Known rows:
stufudrir: [ 12   8  14   7  10   6  10   9  -4  -5   0  -3 -14   0   2  -6  -9   8
   5 -34   2   0   7   6   4   1   7 -13   1   5  -5  -4   6   6 -10  35
   2   4   0   8   7  -2  10  -3  -5   0]
mitrukla: [-14   3 -11 -13   2 -11  10 -16 -14  -8  11  -2  -5   3  -2  -3   2   1
   8   3  -4   0   7 -13  -7   2 -10   5   3  21  -2   1  -1  -2 -10  -7
  -2   7   1  12 -10   5   9   4   5   1]
klipustam: [ -9 -18 -12  -6   5   1  -1  -3  -7  11  -1  -5  15   3  -1  -6  -1  11
   4  24 -17  15  -4   4  -2 -12  -2  14   2  -9   5   4   3  -6  -6 -18
   5  -2  14  -7   3   2 -22   1   3   3]
beskol: [-12  -7 -14   0  -4  -7  -1  22   8  -1  -2   2  14  -3   1   6  16  -5
 -10   2   8   2   4   1  -7   2 -14   6   0  -4   8  -1   5   1  21  -1
  -1  -1  -6  -5  -3   0 -19  -4   1  -7]
legur: [ -5  -1  -4  -8  -9  -3   2   6  -6   9   6   2  -7  -3  -2  15  13  -2
  -3  12  -2  -3  -3   1  -5  -1   6   2  -2   2   4   2   6   1  18 -16
  -3   6  -2   1   4   5  -6  -2  -1   1]
bregu: [ -9 -22 -11  -4  10   2   6  -2  -6  19  -2  -1  16   2  -1  -7  -1  18
   9  18 -12  13  -4  10  -1  -7   2  15   1 -11  -1   3   0  -6   0 -11
   3   5  22  -8   2  -6 -34   5   6   3]
grabebro: [ 21  -1  -7   5  -1   4 -14  10  -4  12  -6   0   1   1  -2  10   0   6
 -10   8 -11   6 -15   0  -3  -4   7  -3  -5   2   1   7  -6  -2   8 -12
  -4  -5  -5   0   9   8  -9   0  -6  -1]
nafinik: [  7   5  -1   2 -16   2 -18   9   1  -1  -2   4 -11  -4  -2  16  10 -14
 -15   1   0  -8  -7  -2  -1   1   6  -6  -5   1  -3   3  -5   3  19 -18
  -5  -5 -17  -1   4   6   5  -2  -7  -1]
driplol: [-21   0  -3  -2  -9  -9   5  25  10 -17   4   1   6  -6   1   5  20  -9
  -6 -15  13  -8  16   3  -4   7  -9   3   3  -2   8  -4  10   6  22   6
   2   1  -9  -2  -4   0  -7  -5   1  -6]
flopos: [ -9   3  -4  -3 -15   1  -5   9   7  -7  -6   3   7  -4   0   8  12 -19
 -14  -3  10  -7   0   0  -4   5 -13   0  -6 -10   2   0   0   4  29  -9
   0  -9  -9  -6  -6  -2  -8   0   1  -6]
fledru: [ 30   3   2  24  15 -21  18 -38  -9  12  -4   6 -21   4   0  12  -7   0
 -13  14  34  -7   3  -1   5   0  21 -11   8  -7   4   2  11   3 -14  21
  -2  11 -10  -4   7   5  38 -18  11   1]
drofla: [  1  18  11   6   6   0   3  17   6 -19  -6  -8   2   2   2 -10  -5  -9
 -11 -18  10   1  14  -1   1  -1  -5  -9   4  -3   4  -8  14   8 -15  30
   5  -6   2  -4   6   2  15  -4  -3  -5]
fegro: [  3   4  -6   0  -9   3 -13  18   9  -8 -14   0  16   0  -1   5   5  -9
 -16  14  -2   2  -9  -4  -5  -1  -8   1  -5  -8   6   2   0   2  19 -22
  -1  -9   0  -7   1   4 -16   0  -3  -7]
gribo: [  5  -8  -4   8 -16  11 -27 -12   8  -3 -10   4   2  -5   2   8   2 -15
 -13   9  -3  -2  -7   2   5   3  -1  -3  -6 -18  -7   7 -18   1  13 -37
  -2 -13 -14  -7  -6   1   2   7  -7   0]
brabidil: [ -4   2 -12  -5 -14  -2 -13 -30  -2 -10   6   6 -11  -2  -1  10   8 -19
  -5   1   4 -15  -4 -15  -3   9 -15  -3  -5  14  -9   7 -19  -1  13 -27
  -7  -1 -24  13 -20   1  19   9   0  -1]
skolosek: [-15   0   2   0   5  -7  11  29   7 -13   2  -3   8  -2   1  -5  11   4
  -1 -20  10   2  15   4  -4   3 -10   1   4   2   7  -6  14   4   4  24
   3   0   5  -2   1  -3 -13  -4   1  -5]
dregroflok: [  9   7  -1   6  12  -1   5  -1   0 -23   8  -3  -6   3   3 -11 -10   9
   8 -19   3  -4  12 -11   0   2  -9  -9   7  29  -8  -1  -8   2 -34  22
  -1   6 -10  18 -12   4  24   6  -6  -1]

Facts:
[flopos,flufis,bregu,filiplan,stufudrir,plogim,pliser,dogeno,raflikil,fezor,kagrigrer,ploflabo,brabe,bitin,grevu,grufla,gruker,traflun,brabidil,gribo,kesti,plotruk,stoskon,brafol,sosketum,mivul,fliskom] Δ e
[drofla,motrur,kletik,gepom,giplus,plabre,nibritra,tatrotre,klipustam,fledru,mitrukla,festin,flibro,toti,zezul,sutom,draden,staflom] Δ c
[gegram,fegro,kekle,debaplim,napepi,legur,tifik,brastisku,brigradrir,bebrok,sastir,klerun,kugris,driklok,geden,grofi,kloplogrer,gigramar,gibida,guni,dabrus,dunelel,grabebro,druzen,nafinik,vetura,grorul,tridra] Δ b
[bribevo,buskol,beskol,kiple,vubre,bitro,zoskon,skolosek,dregroflok,zikek,foflil,gagofles,klinin,driplol,guzi,breza,trafluple,mumus,teske,trobrak] Δ d
[plira,limer,grostek,kluvur,votegek,bivaflur,gruren,trakla,plapluk,skadra,traplor,poflek,neplir,dobil,gafle,stakodem,bustustus,drobor,lepo,bruklu,rirego,flodri,karis,varun] Δ a
flopos Π plira,vetura
gegram Π grevu,klinin,bitin,staflom
kletik Π trakla,votegek
bribevo Π zikek,poflek
flufis Π guzi
bregu Π klinin
fegro Π grevu,druzen,guzi
plira Π staflom
buskol Π grevu
limer Π bregu
beskol Π limer,klipustam
debaplim Π grevu
giplus Π dabrus,klinin,vetura
legur Π grevu
votegek Π bregu
nibritra Π ploflabo,tifik,staflom
bitro Π kekle,votegek,bitin
bivaflur Π mivul
plogim Π raflikil,poflek
gruren Π limer,mitrukla,klerun,bitin
trakla Π klipustam
plapluk Π klinin,staflom
traplor Π sosketum
brigradrir Π skolosek,sosketum
klipustam Π staflom
poflek Π grevu,staflom
zoskon Π klipustam,staflom
raflikil Π klinin,mivul
fledru Π pliser
fezor Π pliser,skadra
skolosek Π motrur
mitrukla Π grorul
festin Π klinin,fegro
brabe Π guzi
flibro Π sosketum,staflom
dobil Π varun,bitin
bitin Π grevu,bregu
grevu Π klinin,staflom
grufla Π klipustam,sosketum,votegek
gruker Π votegek
driklok Π grofi
gafle Π klinin,grorul,giplus
brabidil Π limer,brastisku,foflil,guzi
zikek Π geden
stakodem Π tifik,varun,votegek
kloplogrer Π trakla,bregu
gribo Π dobil,tifik
toti Π bregu,guzi
kesti Π bitin,staflom
foflil Π guni,beskol,kesti,bregu
bustustus Π dunelel
guni Π kesti
plotruk Π flibro,guzi
dabrus Π klinin
drobor Π klinin,vubre
lepo Π pliser
zezul Π traplor,stoskon
sutom Π plira
rirego Π zoskon
draden Π skadra,fezor,votegek
dunelel Π klipustam,zoskon
grabebro Π stakodem
druzen Π ploflabo
driplol Π gafle,motrur
nafinik Π kagrigrer,grabebro,zoskon
breza Π giplus
trafluple Π toti
varun Π klinin,sosketum,guzi
vetura Π fegro
stoskon Π tifik
mumus Π sastir,flodri
staflom Π klinin
sosketum Π klipustam
tridra Π grevu
fliskom Π gafle,klinin
γ 21 <- flopos,drofla,fegro,limer,beskol,kiple,debaplim,plapluk,tifik,dogeno,neplir,fezor,skolosek,festin,bitin,grufla,gruker,kloplogrer,toti,gigramar,foflil,druzen,driplol,trafluple,sosketum,mivul,fliskom
γ 859 <- gegram,plira,grostek,gepom,giplus,napepi,legur,stufudrir,bivaflur,brigradrir,fledru,grevu,grofi,plotruk,sutom,rirego,grabebro,guzi,nafinik,staflom,teske,tridra
γ 449 <- motrur,buskol,kekle,nibritra,bitro,trakla,traplor,zoskon,kagrigrer,driklok,kesti,gibida,bruklu,draden,varun,stoskon,mumus,brafol,trobrak
γ 463 <- kletik,bribevo,filiplan,plogim,gruren,tatrotre,brastisku,mitrukla,ploflabo,dobil,kugris,dregroflok,geden,brabidil,zikek,bustustus,guni,dabrus,drobor,lepo,klinin,karis,vetura,grorul
γ 552 <- flufis,bregu,vubre,kluvur,votegek,plabre,skadra,pliser,klipustam,poflek,raflikil,bebrok,sastir,brabe,klerun,flibro,traflun,gafle,stakodem,gribo,gagofles,zezul,dunelel,flodri,breza

Rows:
No name comes twice in this set of rows, the named rows included.
[-10  -5  -3  -6  15  -1  22  19  -4   3  -5  -3  16   2  -1  -9   2  12
   3  -3   0   9   1   3  -4   1  -9   7  -2  -6   7  -2  13   0   8  22
   6   1  23  -5   5  -5 -26  -2   9  -4] => mivul
[  1  -5  11  12   4   4  -6   4  11 -21  -2  -4  -1  -2   5 -11  -4  10
   1 -15   4   2  20  13   8  -3   1  -6   9  -1  -2  -3   2   4 -25  18
   5   1  -2   1  -1  -1   9   0  -8   3] => gagofles
[ 11  -3   4  19  -9 -20  -4 -43   3  12  -3  10 -19   0   1  17   2 -13
 -10  33  24  -8  -1   7   7  -4  19  -3   5 -23   4  -1   4  -3   0  -1
  -5   8 -26 -10   1   4  29 -18  12   4] => draden
[  3  12   8  12   9  -1   1  28  12 -21  -8  -6   7   0   5 -11  -5   5
  -9 -28  12   1  15   4   2   0  -8  -9   5   2   4  -7  10   8 -12  33
   4  -2  -1   0   2  -1   5  -5  -6  -6] => kiple
[  8  10  22   3  11  16   4   1   7 -10  -3  -8   0   0   3 -21 -21   9
  13 -30  -6   4  11   7  10   0   5  -6   4   1  -4  -8   2   6 -30  23
   8  -5  20  -4   9 -10  12   5  -7   5] => flodri
[-12 -17  -9   1 -13  -2 -11   4   4  -4   2   2   4  -6   1   5  13  -2
  -4  16  -1  -1   8  11   1  -1  -3   7   4  -8   0   3  -7   0   6 -21
   1   0 -10  -4  -6   0  -7   3  -2   1] => breza
[ -9 -12   1   5 -22  -6 -14   2  12   4   6   6  -8  -6   1  13  17  -5
  -3  16   5  -7   1  13   1  -1   7   2   2 -13   2  -2  -1  -5  22 -10
  -6   7 -21  -2  -2   2   1 -10   0   1] => bitro
[  5  -7   5   6   6  11  -9   8   3  15  -1  -3   3   2   2  -3  -5  12
   5   6 -17   8 -13  12   2  -7   7   1  -3 -12  -1   0  -2  -8   2   5
  -1  -1   3  -1   6  -2 -15  -3  -1   2] => kagrigrer
[ 33 -12   2  25  36 -14  25 -46  -9  21 -14   5   4   8   1  -7 -22  28
   1  21  26  11   2   3  12  -6  12  -1  10 -17   5   2   8  -3 -40  31
   5  14  22 -10   4  -6   5  -7  14   4] => pliser
[ 10  10  -1   5  -2   8 -15  23   9  -7 -18  -3  15   3  -1   2  -4  -5
 -20  -2  -5   5 -10  -5  -2  -3  -7  -3  -7  -4   5   2  -2   2   6  -8
   0 -17  -2  -5   4   4 -15   1  -7  -6] => druzen
[ 10 -16 -17   5  23  11   1  43 -10  27  -3  -5  14   4   0  -6  -2  35
   0   6 -25  23 -13   5  -8 -12   2   6  -1   3   4   7   1  -6  -6  14
   1   2  15  11  10   6 -38   3  -5  -4] => guzi

Now the same elements, written a new way:
Known rows:
flodri: [  3  22  -7  -5  10  -9  -5   7   5   7  -4   4 -16  -7   1  -3   9  -4
   4   3   1 -15   5   2 -24 -24  -3   4]
stakodem: [-15  22  -1   1   0 -16  -5   9   4  -7   6  -3  -2 -13   7   1   0 -12
  28 -11   7  31   0  23   0  -4   3   1]
lepo: [ 3 13  0  4  8  1 -1 -2  1 14 -2  4 -7  1  2  1 -3  8 12 -4 -3  3 -3  4
  2 15  0 -5]
neplir: [  8  26  -4  -1  12   0   8  -4   2  20  -6   7 -16  -3  -1  -3   3   5
   8  -3  -8 -28  -1  -8 -13   0  -4  -5]
kluvur: [ -6  27  -2  -2   3  -5  -9   0  -1   5   6   1 -10  -2   7  -4   3  11
  14  -2   0  12   5  20 -19 -17   1   3]
bustustus: [ -2  14   0   5   2  -2  -2  -1   0   9   4   4  -3  -3   6  -1  -6   2
   6 -11  -9  12  -1   9   9  13   0  -6]
kugris: [  4   2   3  11   6   6  -3 -11  -7  17  -5   5  -1  10   4   2   0  34
 -10   2  -1   0  -2 -15  14   1  -4  -8]
grofi: [ -1  -9   4  13  -5   6 -10  -7  -7   0  -1   7  -3  18   6  -2  -5  18
 -10   5   1   2  -4   4  -2 -21   1  -3]
kekle: [  4  -4   3  10  -4   6 -12   0  -3  -9  -3   2  -2  26   0   3   5   3
  -1  20  14  -4  -5  -1 -17 -27  -2  -1]
gegram: [  6 -34  -2  -1 -10  -1  19  -9  -4 -25   7 -14   1  -7   0   7  -8 -19
 -67  10   7 -11   3  -3  16   9   2   0]
nafinik: [ 12 -20   3   5  -5   2 -10   0   0  -4  -7  -1   5  19   5   5  -3   4
  -6  11   5  18  -3 -16  -3 -10  -2  -6]
plabre: [  0  -5   3  -8   5   7 -12   2   0   1  -7   0  -3  13   1  -4  10  23
  11  13   2   6   7 -13 -20 -14  -1   2]
vubre: [  0   6  -4  -2   9  -2   0   3  -3   3  -7   2  -5  -5  -3  -1   8  11
   7   6   0 -20   4 -14 -17 -29  -3   2]
driplol: [-12   6   4   7   2   4   4  -4  -8   7   3   2   2  -2   1   0  -1  23
  10  -9  -5  -1   0  -2  18  15  -1  -5]
kiple: [  3   2  -1   5   9   5   6  -2  -5  22  -8   5  -5  -3  -3   2   4  24
  13   0  -4 -26  -2 -27  -6  -8  -4  -7]
brabidil: [  0   7  -4  -3   5  -7   7   4   7  19  -8   9  -1 -18  -8  -2   0 -17
  17  -8  -5 -10  -7  -4   6  12   4   2]
gruker: [  2  15   3  -1   7   2  -2   7   7  12  -3   3   3  -3  -1   0  -2  -2
  32  -9  -3  23  -2 -10   1  25   7  -1]

Rows:
No name comes twice in this set of rows, the named rows included.
[  2 -13  -4   2  16   7  26 -27  -8  14  -2  -5 -24  -8 -12  -1  -3  11
 -49   9  -6 -65   8 -10   3  10   0   6] => klinin
[ 18 -23 -11 -34 -12   9  -9  26   7 -25   3 -25  43 -14   4   3   9  -8
 -23  -1 -10  -4  13 -27  -8  -8 -24  -4] => klipustam
[ 13 -22  -1  -6 -13   8 -13   8   2 -21  -1 -10  18  14  -4  -1   5 -14
  -7  19   6   5   3 -10 -20  -8  -5   3] => nibritra

Now the same elements, written a new way:
Known rows:
gruren: [-19   9  30   6   5   7  16  -8 -14   4  -5  17  -8  -3 -21  11 -16 -11
   8   6  14 -34 -16   3  -7 -11  23 -10 -11  38  -7  -1  18  -7 -19]
stakodem: [-18  28  36 -10 -10  -7 -20  -3 -35  -7 -13  23   2 -20   3 -10  22  23
 -24  29  28 -10   3   0  28 -42  34   8 -30   2  -7   1 -13  16 -24]
sastir: [ -6   6   4 -22   5 -12 -29  13   1  43  -9  20  30 -31 -17 -41  43  -7
 -16   2  12 -13  24  -3  -6 -19   2  30   2 -14 -22 -13 -38  25 -25]
kugris: [-12  -2   0  -8  25   3  16  15  19  45  -6  14  22 -17 -31  -8   8 -31
  15 -13  -8 -32   2   4 -30   1  10  11  13  23 -12 -13   0  -3 -38]
bebrok: [ -9   3   6 -23   5  -9 -29  13   1  37  -9  20  30 -34 -13 -39  43 -10
 -16   1  10 -10  20  -2  -2 -21   4  31   0 -13 -22 -11 -37  26 -23]
kekle: [  2   5 -17 -30 -15   0 -16  -6   6  58  -4  17  27 -31 -30 -22  -8 -16
 -17 -28   1  11  12   0 -49   8  16   0 -13 -22   1 -11   7  12 -41]
gibida: [  0   4 -17 -32 -16   0 -14  -8   7  57  -4  18  29 -33 -30 -23  -7 -12
 -15 -28   1  13   8   1 -48   6  16  -2 -10 -23   0 -12   9   9 -40]
tatrotre: [-21  -2   9  -5  13  14  15  22  18  37   3  18   6 -30 -20 -10  11 -38
   6 -27 -11 -28 -12   4 -31   3  16   7  -1  30 -25 -14  -1   2 -23]
toti: [-30  25   8  14 -11  -4  11   6 -20 -35 -39  25   5 -41  33  17 -34  -2
 -46  18 -11   1  12 -23  10 -31  30 -16 -13  16  11  -3 -20  -9   0]
nibritra: [ -5 -11  -3  -3 -20  22 -15 -18 -28  23  21  11   1 -23 -29  -6 -10 -15
 -37 -26  26  41 -18   2 -16 -16   1 -17 -11 -14  -9   3  42  -1 -13]
mitrukla: [-25   7  18  13   7  10  20   4   2   0   7  17  -4 -21 -22  13  -4 -27
  -2  -6   0 -17 -20  -2  -4 -25  28  -8  -2  30 -15  -4  13 -11 -22]
giplus: [-31  17   5 -18 -16  -6  30  20  26  -7  31  -3   4  28  20  38  -8  -3
 -23   7 -27  12 -37 -24  22 -54  -6   8   4   2 -23  -4 -33 -25  13]
teske: [-32   7 -25 -14   3   7  23  37   6  44  -5  30  23 -11  16  -4   5 -20
  12 -10   6 -14  -9 -30  -4  10   2  24   7  17 -32 -13 -22  21   0]
zoskon: [ -7 -15  -9  13   3  43  -5 -12 -58  35  31  12  -4 -13 -40   6  20  -4
 -23 -18  56  66 -41   1   7 -12 -18  13 -11 -45  -5  21  86   3 -35]
grevu: [-15 -48  -7  14 -17  -6 -15 -33 -24  -2  44   2   3  63  -5   6 -37 -18
  -3  17  29   0 -15 -17  16 -19 -74 -18  60  24 -41   8  -4 -10  68]
stufudrir: [-23  15 -12 -22   9  12  11  29  -5  47 -15  28  22  12  12 -14  -2 -14
  10 -12  -5 -28  -4 -26  -8   6   1  17   5  16 -28 -13 -28  15 -12]
brabe: [-15  16  29  -5  -7 -18 -24 -10 -23  -7 -12  26  14 -24  -6 -21  15  17
 -21  24  22  -9  13  -8  22 -47  26   4 -16   4 -13  -7 -25  21 -14]

Rows:
No name comes twice in this set of rows, the named rows included.
[-13 -13  24 -16  -6 -31  32  -7  54   3  46 -26   8  27 -34  55  -3  -3
  -7  12 -35   3 -35   3  -5 -53 -11   3  15  -4  -3  -4 -15 -49 -14] => dabrus
[-16  10  22   1  -3   2 -23   1 -24  -4   0  24   9 -36  -1 -24  33  -6
 -35   7  20   7   0  -7  21 -46  19  16 -18   2 -21  -4 -22  11  -9] => zezul
[-13  -8  18  13  10  23 -29   0 -44   2  29  12  -3 -13 -16 -20  57  -5
 -36   4  39  27 -23  -1  38 -46 -17  22  -4 -14 -27  12  12   5  -6] => flibro
[-19  28 -17   2  12   9  21  10 -26   5 -17  31  24   4   8  12 -14 -11
  -8  13  11 -10  -1 -34  18 -38   9  11  15  16  -9 -12  -7  -5 -14] => grabebro
[  1  10  -8 -12 -15   1 -11 -24 -16  22  -1  24  16 -23 -33  -5 -22  -5
 -28 -10  13  24   6  -2 -25 -20  21 -14 -11 -18  12  -7  26  -2 -36] => driklok
[-29  16  -4 -28   3  13  10  31  -6  47 -13  25  14  15  24 -13   3 -15
  10 -11  -1 -32  -5 -21  -4  14   0  17  -3  16 -29  -6 -23  15  -4] => grostek
[-23   6  50 -34 -28 -30 -17  -6  17  -6  29 -16   1  12   1  11  28  30
 -26  27  -5   6 -19   7  25 -51   3  16 -22 -21 -16   4 -42  -5   0] => gafle
[-31   3   3 -22   0   9  -6  28 -14  43 -29  10   4 -14  31 -11   2  -6
 -16  -5  -9 -16  14  -3 -20  28 -13  16 -11  -5 -11   9 -22  14 -13] => neplir
[-15  -2  40 -22 -22 -32 -17  -3  17   0  30 -10  11  11 -11   8  24  27
 -26  26  -5  13 -16   3  23 -55  -8  16 -10 -30 -18   3 -42  -3   1] => raflikil
[ -6  14   7 -13 -21   4 -12 -20 -28  19  -6  26  10 -25 -24  -4 -26   9
 -21 -10  17  19  -5  -1 -20 -14  28 -18 -25 -14   9  -4  29   7 -32] => stoskon
[-30   1  -6 -13   6  14  -2  33  -5  33 -24  13  12 -36  27 -12   9 -26
 -30 -16 -14  -1  13 -11 -20  15 -12  13  -2  -1 -16   4 -25  10  -7] => drofla

The same elements again, as new rows of numbers:
Known rows:
fezor: [ -9   9 -17   3 -17 -26  22  -4   7  15  24  20   3  -3  -1 -24  16   2
   0  40  -7  38  15 -13 -12 -16 -76 -61  22]
limer: [ 11  16 -10  -4  14  14  10  -7  19   4   6 -10 -45  11  16   1 -10  20
  27  12  11 -11   6  -9 -13   8 -23  -7 -20]
kloplogrer: [ 11  35  -4  -4   0   8  -9   6  12 -22  11 -25 -28   8 -28 -19  -4  15
  23  10 -25  14   8  -2   7  -6  -4  19  39]
drofla: [-38 -10 -27   7   9 -26   3  42 -11  17 -19  20  10   5  -5  -6 -20   1
   3  14   1 -10   7  -4   1 -16 -16   1  40]
festin: [-37  14  -5   6   3   6  -6  39   6 -16  17 -22 -28   8 -25 -10  -8  11
   8  -9 -15   8  19  -1  31 -24  -8  16   4]
plapluk: [  8  14 -10  -3  -5  20  -2   3  34   3  32 -23 -53  15 -20   6  16  29
  25  -4  -4  17  12 -12  12   0  -9  11  20]
toti: [-32  20 -12   1  16  -1 -10  35   3 -14  20 -18 -14  17 -18  -9 -21   4
  18  -2 -11   1  14   5  19 -20 -18   6 -19]
bruklu: [ -7 -12 -14 -40 -17 -32  11  29   0  18 -11   9  -1   5   1  15  17  25
  16  35  25  -4  -1  -6 -20   4  14 -29  32]
motrur: [-32  -6  -1 -25  13 -20  13  49 -16   2 -63   1   4  26  19  20 -12  14
   8  37  18 -10   8   3 -12   5 -14   4   7]
bribevo: [ -9 -32  32  58   1  10  16 -49   0  13  41  18  21 -14  -2 -15  15 -11
 -27 -38 -33 -13  22  -3  11 -12  15  39  24]
sastir: [  3 -18  -8 -12   2 -25 -18  -5 -16  11 -51  23  44 -21   7   1 -17 -17
  -7  19  21 -22 -27   6 -29  12  23  -3  45]
kluvur: [  7 -18  -7  -8 -13 -15  -4  -9   0  37   1  23  23 -18   6  14   6  -2
 -12   2  22  -3 -19  -2 -10  11   7 -20  23]
breza: [ 16   6  19   0  -7   1  -1   0  -5   5  21 -32   1   2  -1  11   0  -7
 -14 -30  15   0   2   0  12 -18  -1  14   0]
flibro: [-13   8  11   9   6  16 -10  25  -4  -3  -7 -22   8  14  -9  10  -6 -18
 -16 -20  -1   7  -4  13  27   2 -10  23 -11]
stakodem: [  6  14  -2  -7 -18  11 -15  -6  17   1  43  -6  -9 -12 -15  -4   4  -5
  -4 -25  10   1 -19   6  14   9  10 -23 -33]
stufudrir: [ -4 -17 -11 -11 -17 -17   0  16 -10  26 -16  15  24  -4   5  17   6 -15
 -24  12  19   4 -19  -4  -6   5  11 -17  21]
staflom: [ -4  17  11  -2  36  20  -2  25 -11 -12 -55 -31  -4  31  29  26 -22 -22
 -12  10  19  -9  -9  10   3  19 -18   8 -65]

Rows:
No name comes twice in this set of rows, the named rows included.
[ -4   6 -23  -7   9 -19  -3  11  -7  -2 -14  12   8 -14 -13 -22 -10  13
  22  27  -4 -10 -10  -3 -20  -7  -1  -9  54] => gigramar
[ -3 -31 -11  29  24   7   4 -45   7 -12  14  53   7 -19  17 -15 -20 -20
  -8 -21  -2 -33  -2   1  -5   5  20  -4 -95] => ploflabo
[  4  19 -36 -31  23 -11 -13   5  -1 -33  -6  10 -10  -7   2 -21 -41  12
  27  10   7 -31  -6   7 -17  -7  12 -30 -62] => tifik
[ 23  15  10  -6  11   8 -13 -19  -7  -8 -43  -5  15  -4  16  -1 -12  -9
   3  10   6   5 -15   7 -13  21  -5   5   4] => klerun
[ -8 -13  -7 -34 -14 -46  15  43 -21   8 -12  -6  12   8   4  13   8  22
   0  24  14 -19  15 -10 -20 -25   6 -19  25] => trobrak
[  2  26   1 -15 -22   6 -26  16   1 -15   8 -23  10   1 -26  -1   9  -8
 -10  -7 -16  21 -24  18  14  -4  18  -9  14] => nafinik
[-40 -40   5  57  19 -13   7 -18 -13  13  -5  46  45 -16   5 -14  -9 -28
 -23 -11 -27 -15   5   5  -1  -1   6  23   6] => tatrotre
[ -4  -7  -5   2   9 -12  14  10 -12  24  -8  -8 -11   1   9   5  -9  23
  13  12  14 -26  20 -14  -9 -29  -5  14  51] => skolosek
[-27  12   9  10 -19 -29   7  22 -21  25  -1   4  51  10  -1  -9  10 -36
 -40  21 -24  41  -6  12  -3  -8 -68 -45  20] => fledru
[-30 -13  18  63  11  18   4 -28   4 -10  26  15  20  -1 -15 -18   8 -18
 -15 -28 -54  14  27   8  26  -2  -4  37  -8] => kletik

